Below is a small trained network, with its code and all its weights. Each question gives an input and a class and asks what happens when units are switched off, that is, made to give their printed mean instead of their output.

import numpy as np


def w(rows, s, z=0):
    codes = np.array(rows[::2]) - 128.0
    scale = np.full(codes.shape[1], s)
    scale[-1] = z or s
    return codes * scale


def f(y):
    return np.maximum(y, 0)


def log_softmax(a):
    a = a - a.max(-1, keepdims=True)
    return a - np.log(np.exp(a).sum(-1, keepdims=True))


def net(x, mask):
    res = np.array(x, float).reshape(1, 7) / 4 @ E
    y = f(res @ A[0][:, :-1].T + A[0][:, -1])
    res = res + np.where(mask, y, B[0][:, -1]) @ B[0][:, :-1]
    return log_softmax(res[-1] @ U[:, :-1].T + U[:, -1])


A, B = {}, {}
E = w([
[152,167,220,243,130,159,163],'x0',
[176,39,133,208,115,206,105],'x1',
[190,127,166,139,171,50,204],'x2',
[118,160,254,157,99,219,146],'x3',
[77,219,109,200,206,141,160],'x4',
[143,122,177,73,149,85,71],'x5',
[181,177,55,140,135,171,56],'x6',
],0.0061)
A[0] = w([
[226,64,65,59,105,40,62,188],'n0',
[119,188,90,155,180,171,49,115],'n1',
[134,162,187,227,152,156,177,78],'n2',
[128,84,144,125,43,239,68,122],'n3',
[108,191,45,113,188,28,185,184],'n4',
[146,52,216,79,81,111,132,202],'n5',
[96,19,197,182,2,145,200,252],'n6',
[95,127,166,67,158,3,209,154],'n7',
[126,166,100,140,135,180,42,139],'n8',
[230,119,164,220,161,168,204,153],'n9',
[111,149,164,232,132,160,182,121],'n10',
[82,86,80,20,148,117,52,145],'n11',
],0.0055,0.0029)
B[0] = w([
[85,44,129,2,76,168,31,238],'n0',
[201,179,126,155,107,136,221,187],'n1',
[100,84,155,77,134,105,62,210],'n2',
[189,223,84,160,84,195,204,210],'n3',
[222,149,88,149,85,190,182,223],'n4',
[190,126,105,107,53,151,161,216],'n5',
[147,101,73,94,46,204,164,254],'n6',
[199,197,62,124,39,144,170,219],'n7',
[128,149,75,126,115,146,184,188],'n8',
[64,22,162,46,138,124,45,230],'n9',
[80,61,152,104,116,168,128,215],'n10',
[38,97,173,80,168,80,37,219],'n11',
],0.0068,0.0055)
U = w([
[184,198,85,171,135,163,249,130],'0',
[72,1,134,102,163,146,37,230],'1',
[42,148,174,177,230,110,66,5],'2',
],0.008,0.0018)

Each question gives the input, the list of numbers given to net, and the class t.
The units are the neurons (one row each of A and B). Each row of codes is followed by its name. A weight is (code - 128) times the scale printed after its matrix; where a second scale follows, it is the last column's (A, B and U).
mask holds one flag per neuron, in row order. A switched-off neuron (its flag False) gives its mean, the last column of its row in B, instead of its output. The means were averaged over made-up inputs and are rounded, as every weight is.
A unit's drop is (log p(t) with every unit on - log p(t) with that unit switched off) / (log p(t) with every unit on - log p(t) with every unit switched off).
The circuit of an input: a set's keep is (log p(t) with only the set's units on - log p(t) with every unit switched off) / (log p(t) with every unit on - log p(t) with every unit switched off). Starting from all 12 units, units are removed one at a time, each time the one whose removal leaves the highest keep (on an exact tie, the one counted first), for as long as the keep stays at least 0.8.
circuit, biggest first: the units of the circuit, biggest drop first
unit that matters most: the unit with the biggest drop
k most important neurons: the k neurons with the biggest drops, biggest first
drop when u is switched off: that unit's drop, to one decimal
input [-2,-2,-6,2,4,5,-7], class 2: unit that matters most	n0
input [-8,-5,-1,7,-5,-4,-7], class 0: circuit, biggest first	[n7; n9]
input [-8,3,3,-7,8,-3,-6], class 0: 3 most important neurons	[n4; n7; n9]
input [-1,-8,0,-7,-3,-6,-6], class 0: 2 most important neurons	[n7; n4]
input [-4,-6,0,2,7,7,-5], class 0: 2 most important neurons	[n7; n4]
input [3,6,-1,5,3,-6,3], class 1: 3 most important neurons	[n9; n2; n10]
input [-7,1,-7,-7,6,-8,8], class 0: 4 most important neurons	[n1; n4; n9; n8]
input [5,8,-2,-4,5,-8,5], class 1: 3 most important neurons	[n9; n2; n10]
input [6,-2,7,2,-4,-6,8], class 1: drop when n9 is switched off	0.2
input [3,-6,4,6,-2,3,8], class 2: drop when n7 is switched off	0.3
input [-3,1,-1,3,-2,-2,-6], class 0: drop when n0 is switched off	0.2
